Below is a small trained network, with its code and all its weights. Each question gives an input and a target symbol and asks what happens when units are switched off, that is, made to give their printed mean instead of their output.

import numpy as np


def w(rows, s, z=0):
    codes = np.array(rows[::2]) - 128.0
    scale = np.full(codes.shape[1], s)
    scale[-1] = z or s
    return codes * scale


def norm(h):
    return h / np.sqrt((h * h).mean(-1, keepdims=True) + 1e-5)


def f(y):
    return np.maximum(y, 0)


def softmax(a):
    e = np.exp(a - a.max(-1, keepdims=True))
    return e / e.sum(-1, keepdims=True)


def log_softmax(a):
    a = a - a.max(-1, keepdims=True)
    return a - np.log(np.exp(a).sum(-1, keepdims=True))


def net(x, mask):
    ids = ['ΛΩαεημσψ'.index(c) for c in x.split()]
    T = len(ids)
    res = E[ids] + P[:T]
    q, k, v = (norm(res) @ M[0].T for M in (Q, K, V))
    z = softmax(np.where(np.tri(T) > 0, q @ k.T / 2**0.5, -1e9)) @ v
    res = res + np.where(mask[0], z, O[0][:, -1]) @ O[0][:, :-1]
    y = f(norm(res) @ A[0][:, :-1].T + A[0][:, -1])
    res = res + np.where(mask[1:9], y, B[0][:, -1]) @ B[0][:, :-1]
    return log_softmax(norm(res)[-1] @ U[:, :-1].T + U[:, -1])


Q, K, V, O, A, B = {}, {}, {}, {}, {}, {}
E = w([
[209,169,90,55,137,161],'Λ',
[11,137,151,95,170,154],'Ω',
[118,242,128,141,52,163],'α',
[94,237,173,168,50,133],'ε',
[108,123,100,2,202,181],'η',
[118,138,44,161,160,240],'μ',
[137,187,193,52,102,94],'σ',
[147,190,132,170,110,143],'ψ',
],0.012)
P = w([
[149,130,149,160,156,126],'0',
[47,175,78,66,72,166],'1',
[145,133,108,170,157,80],'2',
[51,180,81,66,63,166],'3',
[150,106,165,152,135,155],'4',
[56,249,67,86,140,137],'5',
[137,112,84,170,140,58],'6',
[63,179,97,70,58,196],'7',
[161,149,182,155,146,168],'8',
[68,224,36,106,105,93],'9',
],0.018)
Q[0] = w([
[133,132,75,142,153,35],'h1',
[133,72,201,83,47,254],'h1',
],0.059)
K[0] = w([
[119,80,111,134,114,63],'h1',
[140,167,246,120,151,253],'h1',
],0.052)
V[0] = w([
[66,91,59,188,212,232],'h1',
[3,124,196,154,111,86],'h1',
],0.02)
O[0] = w([
[98,205,52,168,204,8,31],'h1',
[108,254,232,128,203,165,3],'h1',
],0.013,0.012)
A[0] = w([
[117,60,190,250,193,100,235],'n1',
[207,36,155,74,242,75,64],'n2',
[216,40,185,222,188,101,89],'n3',
[79,178,94,90,92,141,93],'n4',
[181,39,190,104,180,132,3],'n5',
[152,47,251,173,168,62,118],'n6',
[89,155,73,106,122,97,125],'n7',
[111,118,147,103,124,166,39],'n8',
],0.034,0.0053)
B[0] = w([
[117,49,87,42,63,153,168],'n1',
[105,155,40,194,216,174,168],'n2',
[254,181,168,111,162,120,196],'n3',
[121,113,87,111,184,110,232],'n4',
[43,178,73,96,129,61,222],'n5',
[143,56,190,176,193,115,164],'n6',
[136,122,189,136,99,153,255],'n7',
[172,137,137,145,89,111,245],'n8',
],0.051,0.0099)
U = w([
[169,129,12,140,173,69,78],'Λ',
[74,66,146,26,213,182,106],'Ω',
[118,227,134,166,7,183,149],'α',
[135,75,242,197,136,191,162],'ε',
[58,199,159,192,179,238,254],'η',
[113,6,91,150,67,131,96],'μ',
[97,116,154,172,142,15,127],'σ',
[237,163,172,61,142,192,76],'ψ',
],0.012,0.0076)

Each question gives the input, a string of symbols that net reads in full, and the target symbol t.
The units are the heads (2 rows each of Q, K, V and O) and the neurons (one row each of A and B). Each row of codes is followed by its name. A weight is (code - 128) times the scale printed after its matrix; where a second scale follows, it is the last column's (O, A, B and U).
mask holds one flag per unit, heads first, then neurons. A switched-off unit (its flag False) gives its mean, the last column of its rows in O or B, instead of its output. The means were averaged over made-up inputs and are rounded, as every weight is.
A unit's drop is (log p(t) with every unit on - log p(t) with that unit switched off) / (log p(t) with every unit on - log p(t) with every unit switched off).
The circuit of an input: a set's keep is (log p(t) with only the set's units on - log p(t) with every unit switched off) / (log p(t) with every unit on - log p(t) with every unit switched off). Starting from all 9 units, units are removed one at a time, each time the one whose removal leaves the highest keep (on an exact tie, the one counted first), for as long as the keep stays at least 0.8.
circuit, biggest first: the units of the circuit, biggest drop first
unit that matters most: the unit with the biggest drop
top k neurons: the k neurons with the biggest drops, biggest first
drop of u: that unit's drop, to one decimal
input Λ Λ α Λ ψ σ ε Λ ε, target ε: top 2 neurons => [n6, n3]
input Λ η α σ η Λ Λ σ, target ε: circuit, biggest first => [n7, h1]
input Λ α ψ Λ ψ α σ Λ Ω, target Ω: circuit, biggest first => [h1, n1]
input σ μ Λ Ω Ω Ω, target μ: circuit, biggest first => [h1]
input α σ ψ η, target Λ: circuit, biggest first => [n4, n8]
input ψ Λ ψ α, target Ω: top 2 neurons => [n4, n7]
input σ Λ ψ σ Λ σ, target Ω: circuit, biggest first => [n4, n7, h1]
input σ Λ Λ η, target α: circuit, biggest first => [h1, n8, n5]
input η Λ ψ Ω, target ε: top 3 neurons => [n7, n5, n1]
input σ Λ μ σ Λ η ε σ Λ η, target ψ: circuit, biggest first => [h1, n8]
input ψ Λ ε ε ψ σ ε ψ, target Ω: circuit, biggest first => [n4, h1, n7]
input η σ ψ σ Λ Λ μ α Λ Ω, target σ: circuit, biggest first => [h1, n7]
input ε η μ Ω η σ η Λ, target ε: top 2 neurons => [n7, n5]
input η η Λ α, target ε: unit that matters most => n7
input α Ω ε Λ, target Λ: top 4 neurons => [n4, n7, n8, n3]
input Λ Λ ψ σ Ω σ η, target η: top 2 neurons => [n2, n7]
input α ψ ψ μ σ Λ, target Ω: top 3 neurons => [n4, n7, n3]
input η η η Λ ψ η, target ε: drop of n5 => 0.4
input Λ ψ α Λ Ω η ψ α, target η: drop of h1 => 1.1
input η ε ψ α Λ ψ Ω, target Ω: unit that matters most => n1
input η ψ ψ ψ, target ε: drop of n5 => 0.5
